In the rows, zero is written as 128.
Each row has a class, written as a number after it.
[ 83 102 153 147 119 107 118 143 141 118  49 119 120 132 130 132 112 136
 116 163 117 125 101 102  82 107 147 146 104  99 130 155  84 126 132 115
  72 149 169 114 110 169 119 126] : 10
[179 170 154 157 252  44 163 118 121  64 110 119 156 109 114  98  79 139
 106 111 121 156 119 151 129 113 136 135  97 150 127 124 109 117 118 112
 132 169 160 180  85  99 144 164] : 2
[125 174 110 111 144 126 145 118 129 135 108 152 144 107 148 158 157 117
 118 170 174 134 141 112 140 119 136 166 131 110 181 125 123 134 125  82
 134 138 149 177 137 127 128  81] : 4
[ 75  97  87  39  70 136 155 124 110 155 173 144 136 186 131 158 126  69
 185 145 120 107 178 117 149 115 144 169 130 174 141  98 103 128 190 111
 194  21  83 191 206 130  88 117] : 0
[114  90 140  83 139 117 113 145 105 113  97 114 143 137 111 158 169  59
 115 103 155 122  70 121 134 120 117 152 159 149  98 155 140 165 131  89
 135  89 125 136 111 155 114 156] : 3
[161 118 132 113 122 119 107 139 125 130 111 115 117 132 131 115 145 101
 130 123 136 115 134 127 128 162 136 157 139 152 135 128 113 137 118 120
 131 114 100 130 128 145 124 132] : 3
[180 112 145 112  91 212 133 107 103 137 183 143 118 104 129 140 127 103
 113 164 157 153 134 119 120 140 127 102 131 183  94 124 174  97 189 105
  94  84 133 176 124 159 106 173] : 7
[130 144 103 105 164 123 148  99 170 137 180 175  93 103 102  95 172 137
 101 164 181 126 119 180 107 125  93 149 182 117 130 125 115 156 147 124
 105 118 127 128  65 106 103 168] : 1
[136 141 130 137 137 143 121 135 134 109 168 162 119 130 140 120 123 131
 126 126 149 136 135 127 142 143 129 124 120 138 127 110 121 140 125 119
  98 126 109 124 164 120 121 123] : 8
[117 123 149 120 105 126 132 148 123 118 138 153 103 150 153 108 144  78
 128 120 133 141 118 143 125 125 132 167 110  87 128 112 125 130 119 116
  92 126 114 138 115 154 101 134] : 2
[124  89 102 126 154 117 133  86 126 135 187 102 103 125 171 138 175 130
 154 137 132  93 114 163 158 117  93  83 104 185 129 133  73 130 156  95
 121  50 111 108 150 158 103 199] : 0
[164 130 168 129 135 116 121 155 111 134  70 130 160  73 102 115 136 110
 131 177 153 142 112 135 116 120 126 111 144 158 124 133 114 133  99  94
  99  80 135 171  85 118 106 139] : 5
[147 149 146 120 107 154 138 128 119 123  93 117 116 111 178 156 136 110
 120 172 157 139 130 130  99 112 133  74 140 157 146 154 124 147 144  82
 159 139 136 146  49  97 185  98] : 10
[ 69 116 120 123 114  79 163  97 140  33 149 148 144 140 212 143 145  54
 139 117  92 159 114 109 154 167 154 117 103 183 122 152  75 128 163  79
 101 199  82 144 140 137 139 139] : 3
[113 145 121 143 138 126 120 122 173  83  98 107  94 117 161 165 124 153
 151 133 142 158 133 145 132 134 116 107 105 138 143 140 120 135 140 130
  99 126 122 109 127 103 171 126] : 4
[106 133 131 144  81 125 127 135  90 111  78 138 146 146 168  91 156 109
 133 103  59 140  62  93 139 138 162 162 154 128 104 168  72 140 143 172
 116 168  61  86  71 208  56 156] : 8
[169 127 150 171 110 162 126 118 131 156  84 103  93  73 112 115  82 192
 136 168 136 140 131 134  93  82 117 108 113 122 137 152  78 106 146 127
 102 117 142 145  74 159 132 131] : 5
[135 118 138 112 166 174 143  70 120 129 143 141 118 107 165 138 152 145
 117 219 160 120 132 146 131  99  83 113 134 185 128 124 102 142 141  86
 132 123 146 129  79 132 133 147] : 7
[ 98 137 104  93 151 171  83 155 140 130  93 130 121 158 111 171 152 102
 158 103 120 118 148 152 145 166 123 155 169 127 143 137 143 186 112 131
 179 141 125  98 155 111 172 107] : 4
[150 105 121 100 146 209  90 137 119 157 146 138 157 143 101 119 140 115
 178  96 110  89 130 144 139 144 131 144 113 141 116 150 173 183 158  89
 163  61 117 119 160 145 122 172] : 0
[ 87 155  94  84 160 108 104 140 149 150 102 180 204 111  92  89 121 150
 106 188  80 114  91 125 170 137 103 167 158  62 149 129  74 140 121 177
 141 129 114 130 125 103 141  99] : 5
[158 138 145 151 112 131 120 127 181 114 108 115 102  78 111 155 130 167
 113 165 158 134 116 127  92 143 125 110  84 133 115 132 136 118 131 116
 106 150 196 128  93 111 136 156] : 6
[ 62 114 128 171  65  85 137 132 131  95 129 119 185 177 120 124 123  61
 116  46 111 108  79 104 200 139 152 102  72  52 104 144  58  53 146 103
  87 180  89 131 149 197 121 110] : 5
[127 127 122  81 104 126 137 164  93 139 126  82 108 112 120 169 158 154
 123 137 135  89 107 128 152 137  93 102 128 159 108 113 139 139 102 113
 131 105 159 120 155 132 135 151] : 2
[ 97  90 148 117 153  95 121 126 110 161 120 109 145 149 131 142 170  85
 126 171 113 133  88 124 127  95 108 145 154 115 147 165 133 180 127  80
  76  95 131 105  78 145 130 147] : 6
[117 132 107 172 212 165  90 113  71 162  74 126 194 153 148 207 165 108
 148  94  89 135 128 135 136 189 129 118 206 171  92 119 152 160 116 154
 101 114 153  59 190 193 101 143] : 2
[179 143 148 151  85 130 162 137 148 139 127  85 113  84 135 125 145 208
 144 158 117 101 108 118 129 172 142  75  67 169  92 168 126  82 160  84
  50 149 143 130  86 178 121 168] : 5
[113 114 119 134 187  77 148 140 134 135 154 148 159 111 111 140 140  88
 133 163 114 156 161 156 125 153  80 159 147 130  95 103 165 135 112 142
 121 105 138 156 121 139 108 126] : 6
[ 76 100 116 138 106 120 132 135 131 110  78 110 146 138 129 143 116  94
 130 113 132 142  95 110  94  98 130  83 124 142 134 137 133 112 148 100
  51 127 176 133 146 156 114 151] : 1
[129 146 127 125 130 202  78 125 178 136 141 179  82 105 176 165 164 120
 140 160 144 136 136 111 141 192 112 115 121 120 146 157 219 154 131 148
 132 154 139  96 132 123 166 130] : 4
[106 175 123 119  92 109 115 117 163  91 112 129 192 116 119 140 126 105
 110 143 155 145 130 134 137 124 144 149 122 101 132 151 126 134 131  58
 143 124  97 128 136 140 139 135] : 10
[ 99 196 116 146  77 124 140 155 122  68  73 118 155 116 136 180 185 156
 170  81 138 116 120  60 104 163 159 121  98 176  73 145 120 210 160  91
 121 116  88  98  96 123  86 162] : 6
[101  70 138 133 103 165 146 134  90 136 130 136 104 122 106 112 107 131
 111 107 129 122  95 166 149  59 108 109 121  89 138 146  54 104 120 107
 139 142 128 138 107 152 140 134] : 5
[ 84 103 125  78 163  98 133 163 139 137  87 112 108 109 121 158 130 108
 138 176 104 160 134 143 146 149 102 188 175 109 143 143 138 135  82 120
 127 145 168 165 188 135 156  87] : 2
[172 164 165 134 157 170 155 100  66 133 171 164 109 141 192 140 110 115
 127 117 123 150 103 150 127  94 149 112 128 142 146 150 153 172 131  91
 118 214 139 148  91 162 149 116] : 1
[122 145 147 175 138 138 119 129 132 127 162 141 142 150 142 110 123 106
 141 130 124 133 125 112 139 118 141 141  97 109 132 118 102 128 134 127
  90 124 112 137 134 142  96 126] : 8
[155 143 113 156 132 114 131 110 151 106 162 126  84 109 104 108 172  56
 103  71 178 111 140 175 132 102  80 158 140  97 105 136 138 127 125 151
 223 139  76 116  47 172  82 159] : 4
[130 103 145 127 186 152 113 117  74 153 146 138 143 137 132 158 135  63
 109 137 135 147 134 127 135  89  78  99 182 180 107 114 167 126 110 113
 155 131 151 154 101 163 138 133] : 9
[162 113 114  89 154 195 124 129 142 163 151 123  83  80 112 145 132 151
 118 195 149 153 121 171 144 151  90 147 186 146 129 127 155 124 124 145
 117 103 182 162 201 139 114 113] : 8
[184 113 126 100 120 174 101 160 100 156 106 120  65 141 186 141 110 174
 144  65 116 106 120 116  98 139 159  82  87 144 156 147 174 164 137 128
 146 162 114  69 129 127 204  88] : 5
[132 136 143 140 160 121 116 124 136 107  66 121 136 129 109 156 103 118
 107 134 164 147 132 161 122  97 118 168 108 105 131 128 110 117 102 101
 182 141 152 129  85 165 133 144] : 6
[126 120 140 131 126 154 107 124 152 112 107 149 119 158 139 118 133 118
 151 121 116 153 126 151 141 153 136 155 130 116 123 127 127 129 133 143
  96 124 126 117 156 136 131 117] : 4
[118 130 140 117 148  99 125 169 143  84  88 132 114  97 106 161 169 118
 109 124 165  96  72 112 117 134 109 138  94 131  91 139 126 165 121 142
 106 131 136 121  75 133  83 163] : 7
[ 49  66 123 144  39 107 144 178 159  92  61 110 118 102 130 150 160  92
 115 170 107 222 111 110 120 125 109  92 199 129 150 143 167  72  78 211
  90  98 166 159 160  70 106 108] : 7
[150 153 134 127 150 139 136 128 121 161 158 154 135 139 143 107 140 120
 115 159 129 134 127 145 128 118 138 155 136 103 154 118 127 134 125 138
 107 112 110 130 122 127 121 116] : 6
[115 126 111  91  75 171 137 149 105 153  85 113  66 111 116 119 129 145
 124 132 181 124 130 136 103 105 115 133 148 121 141 125 108 126 134 106
 144 110 138 171  85 171 124 137] : 10
[153 172 153 136  54  90 130 113 119 104 171 135 229 163 133  64 133  92
 144 126 102  94 116 101 107 192 197  93  90 138  61  99 140 104 174 123
  84 109  99 139  90 123  94 160] : 7
[147 109 146 147  44 111 145 122  61 151 148 152 217 140 129  27 149  40
 111 132  81 109 146 134  96 104 174 101 152 167 115 109  66  73 120  76
 139 135  62 124  47 179  81 169] : 5
[ 35  68 103  54 203 171  94 117 156 114 135 144  99 168 134 111 150  86
 121 114 127 113  79 162 191 141 127 215 144  49 157 139  73 149 115 113
 134 153 121  97 246 142 163  94] : 0
[134 149 156 160 114 144 119 104 154 109 108 110 147 127 150 125  99 142
 120 140 149 148 147 123  98 138 163 124 102 106 107 148 162  99 137  90
 135 150 136 110 122 147 168 114] : 10
[103 113 132 145 111 123 158 141 142 103  90 139 129  71 121 123 122 137
 110 142 158 130 120 107 102 108 152 127 106 136 133 142 111  80 126 108
 107 153 114 133  72 144 119 156] : 0
[114 181 125 142  52 140 154 133 125  82 155 103  92 158 177  58 172 142
 123 174  91 176 126 112  89 136 153 105 119 125 135 118  91 122 183 137
  80 100 127 158  62 110  82 167] : 5
[106  85 126 133 119 150 150 148  69 148 112 105 122 113  93 164 155 142
 114 137 136 117 129 127 121  89  95 125 139 142 124 127 137 121 105  95
 150 123 194 158  98 162  88 167] : 9
[112 205 117 135 180 117 113 163  96 134 193  98 249 185 134 137 177 104
 116 107  93 141 137 105 128 106 160 168 116 103 115 100 132 149 133  54
  90 108  95 125 145 132 144 118] : 9
[149 161 135 167 183 154 130 100 122 156 193 117 120 132 119 121 128 128
 135 153 148 114 138 127 145 119 108 122 120 128 144 116 151 147 140 142
 140 115 146 153  96 115 103 147] : 8
[104 148 136 185 173 115 208 142 151  97 181 148 130 196 155  69 172 218
 124  99  92  96 127 149 101  88 132 188  51  55  83 158 163 139 148 179
 156 115  98  41  59 116  66 159] : 1
[106 112 144 182 103 131 128  98  90 158 142 117 146  97 120 140 144 167
 124 143 124  89 121  93 160 129  83 106 133 114  83 149 125 145 108 119
 111 136 126  89 137 190 113 127] : 10
[205 121 113 135 103 198 110 168 164 163 118 107 119  92  96 106 161 157
 112 119 134 123 128 142 104 138 105 131 138 145 108 144 149  93 133 126
 128 104 155 143 124 160 131 144] : 3
[118  88 119 125 152 107 135  79 141 117 148 121 131 121 129  84 133 137
 155 153 118  87 134 149 135 139  87 105 118 140 113 125  85 160 156  83
  98  85 148 113 158 106 132 153] : 2
[102 130 133 144 160 127 147 150 128 137 118 140 133 117 121 166 164 124
 114 127 146 123 123 109 104 115 135 138 157 160 124 135 141 132  89 127
 136 169 162 139 112 123 126 121] : 3
[132 129 132 120 168 204 139 119  85 131 129 132  81  87 174 141 119 170
 137 130 148 139 113 132 128  92 111 125 117 130  91 128  96 118 152 155
 163 110 117 136 121 140 170 111] : 4
[106 141 141 108  87 133 134 118  95 162 215 193 147 132 105  82 146  27
 116 133 145 129 127 117 134  92 122 163 187 105  94 119 125 121 130 145
 157 115  63 194  96 178  75 135] : 7
[159 131 141 148 145 112 150 136 119  96  88  92 167 121 145 130 107 207
 116 144  93 155 136 120 117 102 125 131 117 181 114 159 151 133 113  76
 118 168 124  72 100 150 159 123] : 8
[ 90  79 108 104 134 135  93 123 136 118  72 141 112 156 149 147 150  65
 137  74 156 114 106 121 136 171 127 121 139 111 132 144 138 166 147 118
 145 122 114  97 137 132 150 107] : 10
[116 139 119  93 132 128 114 125 110 159  99 102 148 131 117 189 143 131
 140 138 164 128 125 110 144 145 139 120 156 149 141 130 142 150 127  92
 148  89 134 131 136 108 168 125] : 6
[148  42 150 144 110 115 127 107 134  95  87 133 112 137 164 113 147  79
 129 128 117 154 122 158 123 159 113 125 152 140  96 157 151 117 133 121
 113 109 123  91 125 182 104 120] : 0
[123 122 141 163 139 137 172 141 134 108 142 126 148  88 133 112 129  96
 102 172 126 122 127 120 116 100 133 124 115 109 126 162 115  90 150 109
 104 132 110 146 101 146 116 120] : 0
[121 146 122 150  51 178 149 138 168 136 106  81  77 117 133 134 158 224
 159 150 145 144 137 133  65 185 156  96 115 146  74 124 123  95 182 127
  50 103 174 132  85 138 120 162] : 10
[195 154 149 142  86 127 144 128 119 183 217 142  99 180 145 145 198 146
 133 133  77  98 121  93 126 128 145 123 143 152 106 200 216 148 151 145
 202 106 185 148 140 187  59 154] : 0
[113 128 141 161 110 139 118 125 123 132 142 154 125 119 152 137 139 109
 122 140 127 114 117  93 133 166 133 125 131 108 120 135 129 130 120 156
  94 159 127 125 138 152 121 110] : 3
[133 151 111 119 114 184  92 104 138 165 151 107 118  94 118 151 168 182
 138 164 159 135 140 140 115 115  61 138 144 140 103  99 175 164 121 100
 112 103 150 112  98 166 114 160] : 9
[143 178 154 184 124 172  96 121 102 140 119 153 113  99 131 143 104 223
 148 169 144 142 137 115 135  99  91 133 107  89 121 128 123 157 114 161
 121  69 147 149 123 161  86 155] : 9
[ 85  98 143 194 209  55 159 122 133  86 113 123 159 162 139  88 117 129
 155 121  66 103 130 159 148 146 119 159  65  98 104 151 114 102 108 185
 140 145 117 106  94 176  69 180] : 7
[117 132 127 137 134 143 123  85 106 181 187 114 121  81 130 106 122 179
 107 213 118 154 117 151 120 124  85 112 200  91  87 122 109  94 116 161
 108 115 188 147 155 163 148 127] : 1
[ 90 151 108 108 127 118 144 165 117  90  71 130 147 102 111 182 139 154
 101 120 163 108 100 125 160 123 115 112 129 128 141 143 113 160 119 115
 110 133  68  74  95 115 133 128] : 5
[ 98 148 146 132 136 172 112 145 168 141  96 138 122 139 114 118 146  94
 155 126 121 112 121 131 125 127 130 152 135 126 120 130 155 124  94 155
 138 189 146 126 117 143 127 111] : 4
[157 120 150 150  95 120 109 163 115  90  91 101 138 145 143 114 130 130
 122  92  87 170 106 118 108 122 133 119  95 134  97 136 128 127 130 128
 123 118 127 106  93 141 142 157] : 6
[ 96 136 124 106  50 163 121 120 134 131 191 126  94 131 145 189 160  82
 130 159 162 139 124  99 135 111 128 110 116 120 155 129 157 144 157  93
 144  98 163 179 146 120 116 136] : 0
[114 149 110 127 141 155 119 120 143 148 145 143 158 128 125 169 155 123
 128 122 160 124 126 104 136 143 134 124 136 134 132 121 151 141 140 103
  97 123 136 117 168 112 136 119] : 1
[125 157 119 156 166 163 120 115 126 147 109 151 180 104 129 113 181  94
 128 143 156  95 139 109 137 150 126 138 142 111 141 129 164 139 109 108
 135 132 134 120 126 134 109 115] : 4
[117 128 116 128  98  74 137 131 115 133 137 133 159 157 110 117 128 112
 186  98 105  73 151 122 138 131 128 139  98 140 115 127  91 164 146 102
 159  98  94 151 106 165  91 140] : 0
[114 131 105  79 153  84  93 172 118 113 110 194 151 129 135 125  95  69
 121 115  80 197 139 128 100 199 203 175 171 117 133 138  99 113 151 152
 159 121 115 195 173 135 152 142] : 10
[104 123 112  83 105 117 131  99 117 129 164 137 103 105 157  54 170 124
 103 105 143  75  65  80 155 111 155 141 122 112 145 176  91 126 144  93
 138 148  47  91 113 177 123 177] : 0
[109 143 126 105 173  78 117 118 117 110 121 160 160 150 147 189 132 110
 113 116 131 113 112 114 155 126 139 168 119  98 138 158 127 175 128  86
 165 127 125  99 174 141 140 121] : 2
[ 63 106 120 178 206 142 139  97 140 124  71 150 159 134 115 131  98  92
 133 133 188  98 144 130 145  89  69 124 123  90 120 137 122 106 134 131
 141  95 120 117 116 172 106 121] : 1
[173 171 124 101 186 207 108 109 168 167 142 179  97  77 148 146 136 120
 134 163 187  89 133 101 122 117 106 132  86 146 165 133 195 159 155 118
 156 152 136 144  89 111 157 116] : 4
[157 135 117 118 140 115 125 112 129 118 122 112 121 168 167 104 139 103
 142 114 133 129 148 138  85 130 145 113 110 199 157  88 175 141 134 131
 105 126 119 111  98 129 102 155] : 7
